Below are the code and all the weights of a small trained network. Each question names an input and a class and asks about switching units off, where a switched-off unit gives its printed mean instead of its output.

import numpy as np


def w(rows, s, z=0):
    codes = np.array(rows[::2]) - 128.0
    scale = np.full(codes.shape[1], s)
    scale[-1] = z or s
    return codes * scale


def norm(h):
    return h / np.sqrt((h * h).mean(-1, keepdims=True) + 1e-5)


def f(y):
    return y / 2 * (1 + np.tanh(0.7978845608 * (y + 0.044715 * y**3)))


def log_softmax(a):
    a = a - a.max(-1, keepdims=True)
    return a - np.log(np.exp(a).sum(-1, keepdims=True))


def net(x, mask):
    res = np.array(x, float).reshape(1, 3) / 4 @ E
    u = 0
    for l in range(2):
        y = f(norm(res) @ A[l][:, :-1].T + A[l][:, -1])
        res = res + np.where(mask[u : u + 8], y, B[l][:, -1]) @ B[l][:, :-1]
        u += 8
    return log_softmax(norm(res)[-1] @ U[:, :-1].T + U[:, -1])


A, B = {}, {}
E = w([
[201,110,56,8],'x0',
[83,200,3,166],'x1',
[129,24,83,154],'x2',
],0.0041)
A[0] = w([
[139,7,75,180,1],'0.n0',
[89,113,145,103,14],'0.n1',
[112,187,41,117,147],'0.n2',
[88,163,133,217,153],'0.n3',
[177,208,179,122,255],'0.n4',
[140,14,115,163,70],'0.n5',
[63,253,205,34,28],'0.n6',
[111,24,89,158,41],'0.n7',
],0.007,0.0021)
B[0] = w([
[35,225,136,45,192],'0.n0',
[121,132,120,102,94],'0.n1',
[158,76,115,178,239],'0.n2',
[174,110,105,137,212],'0.n3',
[68,73,44,116,254],'0.n4',
[47,133,90,104,197],'0.n5',
[1,137,111,70,244],'0.n6',
[64,182,117,85,174],'0.n7',
],0.0078,0.0026)
A[1] = w([
[102,108,202,75,151],'1.n0',
[190,78,141,157,231],'1.n1',
[86,120,132,91,156],'1.n2',
[173,134,92,71,113],'1.n3',
[172,156,80,44,249],'1.n4',
[162,92,213,100,68],'1.n5',
[138,251,153,102,89],'1.n6',
[58,123,155,207,165],'1.n7',
],0.011,0.0016)
B[1] = w([
[148,175,29,198,222],'1.n0',
[95,105,110,68,155],'1.n1',
[116,80,113,120,218],'1.n2',
[124,144,196,138,188],'1.n3',
[123,122,195,157,253],'1.n4',
[114,164,57,173,158],'1.n5',
[112,1,84,55,121],'1.n6',
[172,114,185,67,229],'1.n7',
],0.0089,0.0048)
U = w([
[10,150,100,82,166],'0',
[181,161,22,253,162],'1',
[191,120,248,141,202],'2',
[122,76,95,107,128],'3',
[158,205,134,120,2],'4',
],0.012,0.0066)

Each question gives the input, the list of numbers given to net, and the class t.
The units are the neurons (one row each of A and B). Each row of codes is followed by its name. A weight is (code - 128) times the scale printed after its matrix; where a second scale follows, it is the last column's (A, B and U).
mask holds one flag per neuron, layer by layer. A switched-off neuron (its flag False) gives its mean, the last column of its row in B, instead of its output. The means were averaged over made-up inputs and are rounded, as every weight is.
A unit's drop is (log p(t) with every unit on - log p(t) with that unit switched off) / (log p(t) with every unit on - log p(t) with every unit switched off).
The circuit of an input: a set's keep is (log p(t) with only the set's units on - log p(t) with every unit switched off) / (log p(t) with every unit on - log p(t) with every unit switched off). Starting from the 12 units with the biggest drops (on a tie, the unit counted first), units are removed one at a time, each time the one whose removal leaves the highest keep (on an exact tie, the one counted first), for as long as the keep stays at least 0.8.
units of the circuit, in order: the units of the circuit, biggest drop first
most important unit: the unit with the biggest drop
top k neurons: the k neurons with the biggest drops, biggest first
k most important neurons of layer l: the k neurons of layer l with the biggest drops, biggest first
input [-2,-4,5], class 0: top 2 neurons => [0.n5 0.n0]
input [-8,-8,1], class 1: units of the circuit, in order => [1.n5 1.n0]
input [-8,4,-6], class 2: units of the circuit, in order => [1.n7 0.n0]
input [-5,3,-4], class 2: units of the circuit, in order => [1.n7 0.n0]
input [6,-8,7], class 1: top 4 neurons => [1.n0 1.n5 0.n4 0.n6]
input [-2,5,-2], class 1: most important unit => 1.n2
input [5,-4,1], class 2: 2 most important neurons of layer 0 => [0.n6 0.n0]
input [6,0,5], class 2: units of the circuit, in order => [1.n4 0.n4]
input [4,2,-3], class 2: top 2 neurons => [1.n0 0.n5]
input [-7,4,8], class 0: 2 most important neurons of layer 1 => [1.n4 1.n3]
input [-2,-4,-4], class 0: top 3 neurons => [0.n6 0.n4 0.n2]
input [-2,3,-1], class 3: 4 most important neurons of layer 1 => [1.n1 1.n0 1.n5 1.n4]
input [-3,-5,-4], class 1: top 4 neurons => [1.n0 0.n5 0.n0 0.n7]
input [-7,-7,-8], class 0: most important unit => 0.n6
input [-1,6,8], class 0: top 2 neurons => [0.n0 1.n0]
input [8,6,-5], class 2: 2 most important neurons of layer 1 => [1.n4 1.n0]
input [-1,3,0], class 3: 4 most important neurons of layer 1 => [1.n1 1.n0 1.n5 1.n4]
input [5,-6,7], class 0: top 4 neurons => [0.n5 0.n0 0.n7 0.n2]
input [4,-7,-7], class 0: top 2 neurons => [0.n6 0.n4]
input [-8,3,3], class 2: units of the circuit, in order => [1.n7]
